Known rows:
mebrok: [  1  -6  -2  -3   1 -14  -2  -2  -2  -1  -2   2  10   0  -1   1   5   0
   2   5  -1  -1  -2   1   1   0  -4   0   0   5   3  -4]
stezos: [  1  -2   1  -5  -1 -16  -2   2  -1   2   3   3  -6   2   1   1   4   1
   5   1   4   0  -9   5   6  -2   5  -2  -2   1  -2  -5]
raril: [  4   7   0   0   0  18   1   0   6   1 -11   5   6  -8   0  -3  -8  -2
 -12  -6   4   1  -5  -1   1   3  -1   0   3  -1  -2  -3]
desta: [  4  -5   0  -7   3  -9  -3   1  -2  -2 -11   3  10  -2  -3  -1   6  -1
  -4   2   1  -2  -6   0   0   1  -3  -1   4   5   4  -8]
nudrem: [ -5   0  -2   8  -5   9   8   1   5  10  -2  -4  -3   2   1  -3 -15   3
  -7  -1  -6   3  19  -4   7   0  -2   2   1   4   1  -6]
rulal: [ -1   0  -2  -2  -2 -14  -1   1   1   0   7   0   1   0  -2   2   0  -3
   5   2  -6  -2  -2   0  -2   2   0  -2  -3   6  -4  -7]
pledo: [ -6  -2   2   6  -2 -15   3  10  -7  -9  -3  -3 -32  -1   1   2   4  -4
  -1   0  -3  -3 -13   3   0   2   5  -3  -4   1  -5   3]
sefal: [ 6 15  2 -5  0 -4 -3 -4  1  1  9  5 19  5  0  6 15  1  4 -1 11 -3 -4  0
  0 -4  1 -3 -1 -6 -5  4]
vemus: [ -1  -8  -1  -3   1   6  -7 -10   0  -4   0  -2   9   2   0  -1 -16   2
  12   0  -1   1  -2   7   1   0  -1   0   0   2   6   6]
vegra: [  1  -7   0  -5   2 -12  -4  -1  -1   1  -1   1   9  -3   0   1  11   0
   6   6  -1  -1  -2  -2   1   1  -2   0   0   7   4  -4]
pefes: [ -1  -6   0  -2   0 -12   1  -3  -7  -5  -7   0  -9   0   0   4   0  -2
  -7  10  -1  -1  -3   0  -4   0  -6  -1  -4   1   4   2]
klodru: [ -4   5  -1  11  -3  13   8   3   4   7  -8  -5   9   3   1  -4 -12   6
  -8  -2   1   0  14  -1  10  -3  -1   2   2   3   4  -2]
klebrik: [ -2   5  -2   0  -3 -13   0   1   1  -1   6  -1  10   2  -2   2  -3  -1
   4   2  -3  -4  -2   1   0   0  -1  -2  -5   7  -4  -7]
simiram: [-3 -2  1 13  0  7  9  1  3  3 -5 -2  3 -1  2 -4  3  4 -2 -6 -2  2 21 -8
 16  0 -1  2  6 -2  4  2]
nulil: [  0  -8   1  -6   3   5  -3  -7  -2  -4   3   1   5   3  -2  -3 -18  -1
   5   1  -5   0   3   5  -1  -1  -1   0   0   0   4  -3]
nirak: [ -7  -4   1   8  -3 -15   0   7  -7 -10  -5  -6 -30   0   3   3   6  -3
   2  -1   0  -1 -17   6   1   2   6  -2  -2   1  -3  11]
puboklal: [ -1   4   2   3  -2   9   4  -1  -3   0  -4  -2 -16   1   1   3  -3  -2
 -11   2   1   1   1  -3  -7   0  -2   1  -1  -5  -1   6]
kimam: [  2  -7  -2  -4   1 -14  -3  -1  -2  -1  -1   2  13   0  -1   0   6   1
   2   5  -1  -1  -2   0   2   0  -3  -1   1   5   3  -4]
brisko: [ -6  -3   0  15   1  15  11   8  -5   3  -6  -4 -16  -2   4  -4  -8   4
 -16   6   0   3  11  -2  -2  -2  -1   4  -4  -6   5   5]

Facts:
batonur (Ξ c) (δ taplo) (Ψ geklal)
bibra (Ξ c) (Ψ skeflo)
bipek (Ξ c) (δ nepeflo) (Ψ zile)
bogregres (Ξ a) (Ψ pafa)
boklum (Ξ a) (δ klifik)
brastom (Ξ b) (δ mutris)
bregrestu (Ξ e) (δ brezer) (Ψ bugrol)
bretron (Ξ b) (δ stezos) (Ψ fetra)
brezer (Ξ b) (δ rakek)
brisko (Ξ e) (Ψ pibram)
bruster (Ξ b) (δ tulu) (Ψ plotidre)
bugrol (Ξ f) (δ patin) (Ψ deklatrer)
bukis (Ξ c) (δ plofu) (Ψ sukli)
buzok (Ξ e) (Ψ digrek)
dabro (Ξ f) (δ flekli)
dako (Ξ a) (δ fote) (Ψ fodu)
dapluk (Ξ a) (δ raril) (Ψ tanor)
degrilis (Ξ c)
deklatrer (Ξ f) (δ doror) (Ψ flefotun)
desta (Ξ f) (δ dradral) (Ψ raril)
detri (Ξ a) (δ skofe) (Ψ stepam)
digrek (Ξ a) (δ zile) (Ψ tregre)
dima (Ξ d) (δ kastek)
diror (Ξ b) (δ trasik) (Ψ tromil)
dodigrak (Ξ d) (δ flavar) (Ψ dritris)
doror (Ξ b) (δ pegrem)
dradral (Ξ d) (δ skidrodi) (Ψ klunustin)
dratra (Ξ e) (δ bipek) (Ψ greto)
dreskal (Ξ b) (δ skasu) (Ψ dratra)
drikli (Ξ e) (δ gratak)
dritris (Ξ a) (δ pledo) (Ψ dako)
fasobas (Ξ g) (δ statrar)
fazuk (Ξ g) (δ bruster)
fegrun (Ξ f) (δ bibra) (Ψ pladrer)
fesu (Ξ b) (δ pumin) (Ψ romel)
fetra (Ξ a) (δ plezen) (Ψ sefal)
fistak (Ξ a) (δ skuflek) (Ψ detri)
flade (Ξ c) (δ bugrol) (Ψ mebrok)
flaskil (Ξ d) (δ tanor)
flavar (Ξ b) (δ flomeklam)
flefotun (Ξ a) (δ stifle) (Ψ pefes)
flekli (Ξ d) (δ dima)
flidu (Ξ b) (δ bretron) (Ψ nenaflek)
flomeklam (Ξ c) (δ stepam) (Ψ fegrun)
fodu (Ξ f) (Ψ bruster)
fote (Ξ e) (δ vegra) (Ψ patin)
fozir (Ξ c) (δ brastom)
gaplo (Ξ g) (δ tromil)
gegrastis (Ξ c)
geklal (Ξ b) (Ψ rulal)
gidoflin (Ξ e) (δ bukis) (Ψ brezer)
gigrum (Ξ a) (Ψ nutran)
graladol (Ξ a) (δ bogregres) (Ψ pegrem)
gratak (Ξ a) (δ nanufli) (Ψ latror)
greto (Ξ a) (δ pipobak) (Ψ buzok)
grofegre (Ξ b) (δ desta)
groflos (Ξ d) (δ nirak)
gruge (Ξ d) (δ dabro) (Ψ bretron)
grustu (Ξ e) (δ stibror) (Ψ gigrum)
guver (Ξ a) (δ fegrun)
kastek (Ξ g) (δ savin)
kekol (Ξ a) (δ zetoma)
kerim (Ξ g) (δ tregre)
kifan (Ξ d) (δ fazuk)
kimam (Ξ f) (δ fistak)
kimeflis (Ξ f)
klebrik (Ξ c) (δ klodru) (Ψ kliste)
klekik (Ξ b) (Ψ grofegre)
klesu (Ξ e) (δ skibrel) (Ψ naviva)
klifik (Ξ f) (δ drikli) (Ψ tretizar)
kliste (Ξ a) (δ dapluk) (Ψ stibror)
klodru (Ξ e) (δ zunak) (Ψ bregrestu)
kloskilok (Ξ d) (δ kekol)
klunustin (Ξ e) (Ψ kopo)
klusas (Ξ f) (δ tretizar) (Ψ gruge)
kopo (Ξ c) (δ flidu) (Ψ skostan)
latror (Ξ b) (δ pliben) (Ψ brastom)
legrun (Ξ c) (δ gigrum)
leklegri (Ξ b) (δ trifural) (Ψ klekik)
lomides (Ξ g) (δ geklal) (Ψ skibrel)
loplum (Ξ d) (δ diror)
marar (Ξ c) (δ pladrer) (Ψ stifle)
mebrok (Ξ f) (δ nenaflek) (Ψ trasik)
motrun (Ξ d) (δ staplevas)
mutem (Ξ c) (Ψ bipek)
mutris (Ξ d) (δ vufuflo) (Ψ klebrik)
mutuflim (Ξ d) (δ marar) (Ψ nidron)
nanufli (Ξ g) (δ fesu)
nasta (Ξ e) (δ plaski) (Ψ zutul)
naviva (Ξ c) (Ψ simiram)
nenaflek (Ξ g)
nepeflo (Ξ a) (Ψ dabro)
nidron (Ξ g) (δ gidoflin) (Ψ bogregres)
nirak (Ξ g) (Ψ statrar)
nodrizil (Ξ f) (Ψ vego)
nudrem (Ξ e) (δ latror) (Ψ mutris)
nulil (Ξ b) (δ skikodrer)
nutran (Ξ g) (δ dritris) (Ψ bibra)
pafa (Ξ e) (Ψ pleras)
patin (Ξ b) (δ skitemes)
pefes (Ξ f)
pegrem (Ξ a) (δ flaskil) (Ψ skofon)
pibram (Ξ d) (δ toklis) (Ψ trolan)
pipobak (Ξ f) (Ψ mutuflim)
pladrer (Ξ f) (δ nulil) (Ψ motrun)
plaski (Ξ e) (δ zira)
plebom (Ξ d) (δ gaplo)
pledo (Ξ g) (Ψ leklegri)
pleras (Ξ e) (Ψ kifan)
plezen (Ξ d) (δ leklegri) (Ψ stezos)
pliben (Ξ a) (δ kerim)
plimok (Ξ b)
plofu (Ξ d) (δ pibram) (Ψ rudral)
plotaka (Ξ e) (δ kifan)
plotidre (Ξ a) (δ tratrotos)
puboklal (Ξ a)
pumin (Ξ d) (δ dako)
rakek (Ξ g) (δ buzok)
raril (Ξ a) (δ gruge) (Ψ skikodrer)
romel (Ξ f) (δ fodu) (Ψ flidu)
rudral (Ξ e) (Ψ skuflek)
rugisu (Ξ f) (δ vego)
rulal (Ξ c) (δ skivik) (Ψ nudrem)
ruto (Ξ f) (δ digrek)
savin (Ξ e) (δ flefotun) (Ψ gidoflin)
sefal (Ξ d) (δ ruto) (Ψ grustu)
selopla (Ξ d) (δ grustu) (Ψ skudra)
setrun (Ξ e) (δ pefes) (Ψ kastek)
sezom (Ξ b) (δ skofon)
simiram (Ξ e) (δ skudra) (Ψ fistak)
skasu (Ξ a) (δ legrun)
skeflo (Ξ e) (δ boklum) (Ψ graladol)
skibrel (Ξ e) (δ rugisu) (Ψ guver)
skidrodi (Ξ d) (δ kimam) (Ψ plofu)
skikodrer (Ξ c) (Ψ zetoma)
skitemes (Ξ b) (δ kliste)
skivik (Ξ g) (δ truklis) (Ψ lomides)
skofe (Ξ a) (Ψ skidrodi)
skofon (Ξ e) (δ guver) (Ψ nodrizil)
skostan (Ξ e) (δ loplum) (Ψ vemus)
skudra (Ξ c) (δ skeflo) (Ψ loplum)
skuflek (Ξ b) (δ pafa) (Ψ brisko)
staplevas (Ξ a) (δ kopo)
statrar (Ξ b) (δ setrun) (Ψ diror)
stepam (Ξ f) (δ klebrik) (Ψ dreskal)
stezos (Ξ c) (δ gegrastis) (Ψ tratrotos)
stibror (Ξ d) (Ψ degrilis)
stifle (Ξ c) (δ klesu) (Ψ toklis)
sukli (Ξ a) (δ brisko) (Ψ plimok)
tabi (Ξ d) (δ sezom)
tanor (Ξ a) (δ trolan)
taplo (Ξ a) (δ graladol)
toklis (Ξ e) (δ nutran) (Ψ fote)
trasik (Ξ a) (δ degrilis) (Ψ puboklal)
tratrotos (Ξ g)
tregre (Ξ b) (δ plotidre) (Ψ klusas)
tretizar (Ξ b) (δ naviva) (Ψ nepeflo)
trifural (Ξ a) (δ sefal)
trolan (Ξ e) (δ greto) (Ψ tulu)
tromil (Ξ e) (δ kimeflis) (Ψ dradral)
truklis (Ξ b) (Ψ tabi)
tulu (Ξ a) (δ kloskilok) (Ψ marar)
vego (Ξ e) (δ batonur) (Ψ plezen)
vegra (Ξ f) (δ lomides)
vemus (Ξ b) (δ grofegre) (Ψ fasobas)
vifa (Ξ a) (δ motrun) (Ψ plebom)
vimi (Ξ f)
vudre (Ξ d) (δ plimok)
vufuflo (Ξ c) (δ flade)
zetoma (Ξ c) (δ mutuflim) (Ψ dodigrak)
zile (Ξ d) (δ zutul) (Ψ selopla)
zira (Ξ b) (δ plebom)
zunak (Ξ a) (δ fetra) (Ψ flomeklam)
zutul (Ξ e) (δ vudre) (Ψ skivik)

Rows:
No name comes twice in this set of rows, the named rows included.
[ -5  -3   4  14   0   6  13   0  -3   0  -9  -1 -19   1   4   0  -1   4
 -10  -1   0   2  20  -8  14  -1  -2   2   2  -7   5   8]  buzok
[  0  -6   0  -5   2   8  -3  -9   0  -4   3   3  11  -1  -1  -2 -22   0
   6   1  -3  -1   1   4   1   1  -1   0  -2   3   4  -3]  brastom
[ -1   2   0  -2   2   8  -2  -8   0  -5   2  -1  21   3  -2  -1 -24   3
   6   2   0  -4   3   6   2  -3  -2  -1  -4   5   6  -3]  leklegri
[  0  -7  -1  -2   2  12  -2 -10   1  -5   3   6  17  -5   1  -3 -29  -1
   4   1  -2   0  -2   5   5   3  -2  -1  -4   4   2  -2]  skitemes
[ -2   4   1   6   1  12   5   4  -5   0   0  -1 -12  -1   2   1   1  -1
 -12   6   2   1   0  -2 -12  -1  -1   2  -5  -8   0   8]  skofe
[  0  -5  -3   0  -2 -11  -7   0   0  -4  -1  -3   5   1   2   1   9   0
   9  -1   1   0 -12   5   1   2   3  -1   3   3   0   7]  kopo
[  3  -7   1  -8   2  -7  -4   7  -4  -5  -8   3  -2   6  -4  -3   9  -6
  -7  -5  -2  -2 -12   3  -4   1   2  -2  10   0  -3  -8]  zetoma
[  1  -7   2  -6   0 -18   2  -4  -9   1  -5   4 -17   3   2   5   0   2
  -4  10   5   1  -5   3   6  -3  -3  -2  -5  -2   3  -1]  nodrizil
[  8  12   2 -11   2   9  -6   1   2  -1  -5   4   9  -2  -4   3  13  -5
  -6  -4   6  -3 -13  -1 -13   0   0  -1   4  -3  -4  -2]  dodigrak
[  5  14  -1  -6  -1   3  -5  -2   3   0   7   1  18   2  -1   5  10  -3
   1   0   5  -3  -7  -1 -12  -1  -1  -1  -1  -2  -6   2]  zile
[ -2   1  -3   5  -1 -21  -1  10   2  -7   0  -2 -22  -8  -2  -2   5   1
   9  -7  -3   0 -11   6   4   3   6  -2  -3   3  -5  -3]  kastek
[ -1  -3   4  -2   0 -18   2   0  -8  -3  -1   3 -25   2   2   5   3   0
  -1   5   4  -1  -8   3   5  -2   2  -3  -5  -4  -1   2]  bibra
[ -6  -4   0  12  -4  11   6  -1  -2   3 -15  -9 -19   3   5  -1  -9   4
 -11   1   1   4   8   0   7   0  -2   3   3  -3   6  13]  klunustin
[  0  -3   1  -4   2   7  -3  -8   0  -4   3   1  11   1  -2  -2 -19   1
   7   1  -3  -2   2   4   0  -1  -1   0  -2   3   5  -3]  flavar

The same things again, as new rows of numbers:
Known rows:
nulil: [ -4   5   7   8   5  -2  -1  -2  12 -11   5 -19   3   7  -8   1 -11   7
  -6   1  -4   4  -3   7  -3  -8 -11  11   4 -17   3   9   6  14   5]
bipek: [ -1  -9   2  -8  -4  -6  -2  -4   4  -2  -5  -3  -1  -3   5  -5  10  -4
  -2   2   1  -5   3  -7   3   2   7  -6   3   0   2   3 -11  -5  -1]
pipobak: [ 17  11 -34  16   8 -20  -7   0 -15   6  10  24 -16   9   0   3  -3   4
  -4  -4 -31  13   2  27   1  11  -2  18 -10  -7 -19   9  -4  -2 -13]
gruge: [ 16 -21  12  -2  12   2  -5   8  -2   1  20 -16   5  -3  -9  10   1   8
   9  23   7 -19 -19   5  -5   1  -4   7 -26  10  10   5 -15 -15  -1]
motrun: [-18  -2  18   6  18  17   2   5   5  -6   3  -9  12 -12  10  10 -15  11
  -3   8  22  -3  -1 -14   4  -8   3  -2  -2   0   8  15  -5  -2  20]
nudrem: [ 14  11 -11 -14 -20   0  -2   4   0  -4 -11  10 -18  -3   4  -4  -4 -21
   9 -13  -7   6  -6  12 -18   3  -7   2  -3  16   0  -5  19  -9 -10]
mebrok: [  8  19 -21   2  -3   6  -4   6 -15   8   6  25 -16   6   0   1 -21  -8
  -2 -10 -11  14  -2  19 -14   7  -8   7  -4   8  -8   6  21   0 -13]
flade: [ 19  -8   9 -13  -1   2 -13  18 -28  20  13  -7   0   3  21 -14   1   0
 -14  28   0   9 -20  14 -17   3   6   7 -16  19   7   9  -3  -9 -14]
nirak: [ -5 -23  13  11   5 -24  -7 -21  -5  10   1 -18  30  20  -5  -1  26  32
 -12  13  -4  -3  13 -13  24  -5  21   3   6 -16  -7  -8 -33   7   4]
skeflo: [ 10  16 -16 -15 -10   5  12  11  -8  13 -13  11 -12 -14  16 -11  -3 -24
  10 -16  -7   1  -6   4  -5   5  -8  -9   9  14   5  -5  12  -6 -15]
zunak: [-33   0  13  13  12  -2 -17   3 -34   2   3  16  -1   2  15  -5  16   4
 -10  13  17  27  11   0   7  -2   7   4   1 -12 -18 -24  -6  10  -6]
flomeklam: [-16  -1   5  -1   0  12  -6   5 -16   0  -5  10   0  -4  16  -8   2  -4
  -9   7  16  15   9  -9  -3  -7   9  -6   4   7  -3  -6   0   0   1]
klebrik: [-18  -4  11  -2  -4   2 -11   5  -9  -5 -12  10  -4  -5   9  -6  15  -7
  -2   2  12  12  11 -18   2  -5  12  -6  -2   6  -8 -17   6   3   5]
pleras: [ 17   8 -38   2   1  -8  -6  12  -6  -3   3  23 -12  -5   6  -1 -18  -5
   0  -6 -23   6   1   5   3  -1   7  -1  -3   7 -11  15   5  -6  -5]
degrilis: [  6  -5  -8  -2  -6  -1 -11  -2   7  -9  -9   5   7   2  -3  12  -8  11
   3  -6  -6  -5   5 -26   8 -10  18  -6  -6  19  -1   9  -1  -9  22]
brastom: [ -8   2   0   5   6   2 -13  14  -2  -4   3 -21  -3  -5 -15   0 -18  -5
  15  -3   3  -9 -14 -10   2   2  -7  -3  -2   8  12   2  -2  16  -3]
detri: [-2 -2  6  1  0 -1  3 -5 -3  5  6 -1  5  5  1 -3  5  5 -4  4  2  0  3  0
  1  0  3  2  0 -5  0 -1 -4  1 -1]
grustu: [ 14   7 -23  -8 -13   2   3   4 -10   0  -7  16 -17   1   0  -5  -8 -20
   7 -10 -11   3  -2   5 -13   7  -7   2   0   9   2  -2  11  -8 -13]
desta: [ 10  14 -11  -4  -9 -14   5   0  -4   5  -4  12 -24   3  -5  -9  11 -19
   5 -12 -18   4  -5  30 -13  24 -17   8  -2  -6  -5  -8  10  -1 -24]

Rows:
No name comes twice in this set of rows, the named rows included.
[-13 -17  17  -3  -3  15   4  -5  19   1  -2  -6  20  -1  -8  -5   5   7
  -8   6  11 -22  13 -37  15 -11  20 -20  12   1   9   4  -5  11  10]  fasobas
[  2  -5  12 -13  -9   2  -3  -2   3  -2  -8  -1   2  -2   6  -4  11  -3
  -3   3   5   4   0   0  -4  -5   9  -3  -4   7   2  -1   0  -8   7]  rulal
[ 16 -12   6 -17  -6  -1  -8  16  -9  10   1  -4  -7   2   8 -12   2  -6
  -6  17  -7  -7 -13  -9 -11   8   7  -3 -14  21  10   5   2  -5  -8]  vufuflo
[  3  -1 -13  17  15  -7  -6  -2   0  -1  13  13  11   1   3  12  -4  19
  -9   8 -10   1  10  -2  19  -9  19   2  -3  -9 -14  17 -14  -3  11]  bogregres
[ -6   1   8   0   3   6   1  11  20  -3  -1   5  -3 -14  -2   1  -1  -4
  -5   3   1  -7   2 -11   3  -2   7 -13  -1   3   4  13   2   4  11]  tanor
[ -6   5   5   5   7   9  -5   4  -9   5   8   4   7   3   5   2  -8   8
 -12   8   5  11   2   4  -3  -7   8   0   3   1  -2   6  -1  -1   8]  trasik
[ 12  -1   4  -3   4   6 -29  35  -6   1  11 -22  -9  -8 -16   4 -26  -3
  12  10  -9 -16 -33  -6  -8   2  -3  -1 -27  32  19  12  11  12  -5]  patin
[ 19  -3 -32 -16 -10   1  15  -1 -11   6  -7  15 -16   9   1 -19   3 -24
   8 -13 -12  -9   8  -3 -11  15 -21   3   6   2   7 -12  14  -8 -25]  bregrestu
[ -8  -2  12   7  22  13   9   8  30 -10   8  -4  13 -15  10   2 -10  10
 -17  18   8  -7  10 -14   5 -11   3  -1  -1 -13   8  31  -2   0  24]  kifan
[-27   3  10  10  29  -5 -14   9  18 -13   6 -17  -9 -32  -1  10  -3   1
   5  12  14 -15  -8 -13  19   7  12 -19   0  -8  10  26 -36   6  13]  plebom
[ 26   5 -19 -12 -11  -2  16  14  16  -6  -4  19 -17 -15   8 -12   4 -24
   0  -5 -23  -3   3  10  -9   4  -7 -10  -7   2  -3   4  20  -5  -9]  gidoflin

The same things again, as new rows of numbers:
Known rows:
legrun: [ 10   8 -11  14  11   9  23   7  -4   3   0  13   1]
diror: [ -5   7 -13  17  28  16   4  13 -12 -17 -19  -8   7]
trasik: [  7   5 -16  13  -6  11  11  12   1   6 -21   8 -12]
skuflek: [ 19  11 -10   6  -7  12  -7  -4 -16  10   3  -9  -6]
kastek: [ -9  -1  29 -16  24  -3  35  46  27  15  53  10  38]
flade: [ -8  23 -34  11  36  39  26   8 -11   7  23   9   3]
ruto: [ -1 -15  13  -8 -17 -11 -21   3  21 -13  -4 -19  -7]
rakek: [ -7 -12  20 -14  -7 -13  -8   6  35 -16   6  -4   8]
fote: [-10 -13  24  -4 -30 -11 -22 -10  -2   0   8 -13  -3]
bogregres: [-3  4  9  1 13  3 21 28  1 10  9 41  8]
skibrel: [-18  -8  45 -19  21 -17   4  13  -3   9  36  16  22]
latror: [ 13  11 -14   4  11   8  -4   0 -11   5  -7  -4   1]
grofegre: [ 14  11 -14   4  11   9  -7  -1 -10   5 -10  -3   2]
simiram: [ -7 -10  10 -28 -21 -38 -21 -38   5 -26 -21 -38 -15]
pledo: [ -7 -12  22 -13 -14 -13 -10  12  36 -13  11  -1  15]
kimeflis: [ 0 -4  7 -5 -8 -4 -3 12 20 -6  5  5 11]
skostan: [-32 -15  22   2  15  -5  -9  -2   1 -29 -16 -21  -2]
tratrotos: [-11 -23  15   0 -24 -10 -22  -6  12   1  15   9   0]
fegrun: [ 1 -3  7 -6 -1 -3 -3  9 22 -9 -1 -2  6]

Rows:
No name comes twice in this set of rows, the named rows included.
[-14  12 -15  -9  24  27   7  14  13   0  29  -4  13]  bugrol
[  2  -7 -29  26 -24  13  -7 -11 -26  21 -18  16 -32]  pegrem
[  7   6 -13  14 -21  13  10  15  -2  11  -5   7 -14]  skofe
[ 5 14  0  6 27 15 50 49 -1 32 23 30 16]  flefotun
[ -5  -7  -6  14  -2   1   4   0 -28  23   8  44 -19]  graladol
[  5  -3 -20  27  -1  14   8 -10 -26  16   1  23 -16]  stezos
[-19 -24  11   4 -24 -11 -33 -31 -27  11   4  -2 -19]  skofon

